Below are the code and all the weights of a small trained network. Each question names an input and a class and asks about switching units off, where a switched-off unit gives its printed mean instead of its output.

import numpy as np


def w(rows, s, z=0):
    codes = np.array(rows[::2]) - 128.0
    scale = np.full(codes.shape[1], s)
    scale[-1] = z or s
    return codes * scale


def f(y):
    return y / 2 * (1 + np.tanh(0.7978845608 * (y + 0.044715 * y**3)))


def log_softmax(a):
    a = a - a.max(-1, keepdims=True)
    return a - np.log(np.exp(a).sum(-1, keepdims=True))


def net(x, mask):
    res = np.array(x, float).reshape(1, 5) / 4 @ E
    y = f(res @ A[0][:, :-1].T + A[0][:, -1])
    res = res + np.where(mask, y, B[0][:, -1]) @ B[0][:, :-1]
    return log_softmax(res[-1] @ U[:, :-1].T + U[:, -1])


A, B = {}, {}
E = w([
[79,119,61,128,102],'x0',
[208,155,87,146,67],'x1',
[106,121,102,118,117],'x2',
[132,93,146,21,224],'x3',
[254,75,108,98,90],'x4',
],0.0079)
A[0] = w([
[59,145,147,196,70,209],'n0',
[170,88,96,133,173,150],'n1',
[46,117,237,86,94,136],'n2',
[125,114,159,183,132,219],'n3',
[171,113,102,26,135,156],'n4',
[158,87,89,120,163,88],'n5',
[157,119,120,144,120,34],'n6',
[96,85,90,115,138,1],'n7',
[149,120,173,178,158,150],'n8',
[155,49,109,73,123,114],'n9',
[141,227,154,102,165,73],'n10',
[200,156,101,129,8,160],'n11',
[194,150,111,142,127,37],'n12',
[91,129,152,71,127,77],'n13',
[117,127,104,95,182,66],'n14',
],0.011,0.0036)
B[0] = w([
[224,167,75,93,70,221],'n0',
[188,172,144,113,148,159],'n1',
[83,145,148,92,177,190],'n2',
[242,223,83,88,72,163],'n3',
[144,164,128,96,73,201],'n4',
[160,152,100,135,104,144],'n5',
[109,116,121,166,159,129],'n6',
[101,132,142,138,157,125],'n7',
[150,135,116,101,124,149],'n8',
[194,134,42,135,57,175],'n9',
[142,98,105,135,132,142],'n10',
[73,20,192,254,151,255],'n11',
[111,74,146,196,143,158],'n12',
[66,54,110,207,164,149],'n13',
[103,118,187,109,176,151],'n14',
],0.0084,0.0088)
U = w([
[116,226,111,2,113,254],'0',
[151,182,128,95,78,129],'1',
[65,119,185,114,162,12],'2',
],0.01,0.0023)

Each question gives the input, the list of numbers given to net, and the class t.
The units are the neurons (one row each of A and B). Each row of codes is followed by its name. A weight is (code - 128) times the scale printed after its matrix; where a second scale follows, it is the last column's (A, B and U).
mask holds one flag per neuron, in row order. A switched-off neuron (its flag False) gives its mean, the last column of its row in B, instead of its output. The means were averaged over made-up inputs and are rounded, as every weight is.
A unit's drop is (log p(t) with every unit on - log p(t) with that unit switched off) / (log p(t) with every unit on - log p(t) with every unit switched off).
The circuit of an input: a set's keep is (log p(t) with only the set's units on - log p(t) with every unit switched off) / (log p(t) with every unit on - log p(t) with every unit switched off). Starting from the 12 units with the biggest drops (on a tie, the unit counted first), units are removed one at a time, each time the one whose removal leaves the highest keep (on an exact tie, the one counted first), for as long as the keep stays at least 0.8.
units of the circuit, in order: the units of the circuit, biggest drop first
top k neurons: the k neurons with the biggest drops, biggest first
drop of u: that unit's drop, to one decimal
input [3,2,-6,-1,4], class 2: top 2 neurons => [n11 n0]
input [4,1,-6,-5,3], class 2: top 2 neurons => [n11 n9]
input [5,3,5,0,6], class 2: top 3 neurons => [n11 n0 n3]
input [3,1,-2,0,5], class 2: units of the circuit, in order => [n0]
input [-4,-8,0,0,-2], class 0: top 4 neurons => [n11 n3 n12 n8]
input [5,-2,-1,-7,-4], class 0: units of the circuit, in order => [n11 n12]
input [6,3,1,-1,8], class 2: top 3 neurons => [n11 n0 n3]
input [8,-7,2,0,-7], class 0: top 3 neurons => [n11 n0 n12]
input [-5,-5,-2,-1,-1], class 0: top 3 neurons => [n11 n3 n12]
input [-8,2,-7,-2,5], class 2: top 3 neurons => [n11 n0 n12]
input [-2,5,-7,1,-8], class 0: drop of n11 => 0.7
input [-2,3,7,-8,4], class 2: drop of n3 => 0.0
input [1,-3,0,-5,-5], class 0: drop of n11 => 0.3
